Here is a tiny trained network, its code and every weight. The questions are about switching its units off for an input and a class, where a switched-off unit gives its printed mean instead of its output.

import numpy as np


def w(rows, s, z=0):
    codes = np.array(rows[::2]) - 128.0
    scale = np.full(codes.shape[1], s)
    scale[-1] = z or s
    return codes * scale


def norm(h):
    return h / np.sqrt((h * h).mean(-1, keepdims=True) + 1e-5)


def f(y):
    return y / 2 * (1 + np.tanh(0.7978845608 * (y + 0.044715 * y**3)))


def log_softmax(a):
    a = a - a.max(-1, keepdims=True)
    return a - np.log(np.exp(a).sum(-1, keepdims=True))


def net(x, mask):
    res = np.array(x, float).reshape(1, 8) / 4 @ E
    u = 0
    for l in range(2):
        y = f(norm(res) @ A[l][:, :-1].T + A[l][:, -1])
        res = res + np.where(mask[u : u + 11], y, B[l][:, -1]) @ B[l][:, :-1]
        u += 11
    return log_softmax(norm(res)[-1] @ U[:, :-1].T + U[:, -1])


A, B = {}, {}
E = w([
[254,96,141],'x0',
[167,61,126],'x1',
[90,78,162],'x2',
[173,86,164],'x3',
[85,113,152],'x4',
[90,52,161],'x5',
[154,33,9],'x6',
[137,152,135],'x7',
],0.0071)
A[0] = w([
[124,165,144,173],'L0N0',
[191,9,136,252],'L0N1',
[97,135,113,105],'L0N2',
[117,44,230,179],'L0N3',
[253,141,51,62],'L0N4',
[118,51,120,176],'L0N5',
[127,153,122,40],'L0N6',
[126,136,142,108],'L0N7',
[36,158,89,80],'L0N8',
[133,201,159,119],'L0N9',
[130,236,225,142],'L0N10',
],0.017,0.0038)
B[0] = w([
[140,104,148,153],'L0N0',
[3,182,95,254],'L0N1',
[124,107,110,141],'L0N2',
[38,104,166,216],'L0N3',
[214,212,199,219],'L0N4',
[63,139,150,194],'L0N5',
[120,113,127,121],'L0N6',
[133,126,135,126],'L0N7',
[131,51,28,202],'L0N8',
[134,87,170,173],'L0N9',
[159,80,235,230],'L0N10',
],0.032,0.0097)
A[1] = w([
[132,108,89,182],'L1N0',
[188,87,82,120],'L1N1',
[144,122,124,30],'L1N2',
[169,69,88,3],'L1N3',
[128,116,117,119],'L1N4',
[129,131,130,107],'L1N5',
[176,255,108,137],'L1N6',
[21,34,15,147],'L1N7',
[127,117,124,100],'L1N8',
[170,54,57,39],'L1N9',
[154,87,84,144],'L1N10',
],0.011,0.003)
B[1] = w([
[127,95,126,141],'L1N0',
[109,90,108,138],'L1N1',
[110,146,121,113],'L1N2',
[107,91,146,131],'L1N3',
[127,126,122,127],'L1N4',
[126,132,127,124],'L1N5',
[184,195,181,168],'L1N6',
[148,5,60,254],'L1N7',
[126,135,123,124],'L1N8',
[109,67,135,149],'L1N9',
[123,89,120,139],'L1N10',
],0.027,0.0081)
U = w([
[189,174,142,66],'0',
[183,141,100,6],'1',
[161,234,128,121],'2',
[134,93,249,199],'3',
[179,80,83,154],'4',
[24,102,102,166],'5',
],0.015,0.013)

Each question gives the input, the list of numbers given to net, and the class t.
The units are the neurons (one row each of A and B). Each row of codes is followed by its name. A weight is (code - 128) times the scale printed after its matrix; where a second scale follows, it is the last column's (A, B and U).
mask holds one flag per neuron, layer by layer. A switched-off neuron (its flag False) gives its mean, the last column of its row in B, instead of its output. The means were averaged over made-up inputs and are rounded, as every weight is.
A unit's drop is (log p(t) with every unit on - log p(t) with that unit switched off) / (log p(t) with every unit on - log p(t) with every unit switched off).
The circuit of an input: a set's keep is (log p(t) with only the set's units on - log p(t) with every unit switched off) / (log p(t) with every unit on - log p(t) with every unit switched off). Starting from the 12 units with the biggest drops (on a tie, the unit counted first), units are removed one at a time, each time the one whose removal leaves the highest keep (on an exact tie, the one counted first), for as long as the keep stays at least 0.8.
units of the circuit, in order: the units of the circuit, biggest drop first
k most important neurons: the k neurons with the biggest drops, biggest first
top k neurons in layer l: the k neurons of layer l with the biggest drops, biggest first
drop of u: that unit's drop, to one decimal
input [-3,1,6,-8,-6,6,5,1], class 4: units of the circuit, in order -> L1N7, L0N8
input [-5,-7,0,-8,5,-2,-4,8], class 4: units of the circuit, in order -> L0N8, L0N3
input [-8,-7,0,-5,3,5,-3,-8], class 4: units of the circuit, in order -> L0N8, L0N1
input [8,-4,3,7,4,8,-3,7], class 5: units of the circuit, in order -> L0N1
input [3,2,0,8,-2,-3,1,8], class 2: units of the circuit, in order -> L0N4, L0N10
input [4,4,-8,8,3,6,4,-4], class 5: 2 most important neurons -> L0N1, L0N10
input [5,2,-2,2,0,4,0,2], class 5: top 3 neurons in layer 0 -> L0N1, L0N3, L0N10
input [4,7,-4,7,-7,6,-8,-4], class 5: top 3 neurons in layer 0 -> L0N1, L0N4, L0N3
input [7,-1,-5,8,-7,1,2,-2], class 2: drop of L0N4 -> 0.1
input [6,-2,2,4,6,5,-4,-6], class 5: drop of L0N1 -> 0.2
input [7,8,0,-2,2,7,4,8], class 5: drop of L0N1 -> 0.6
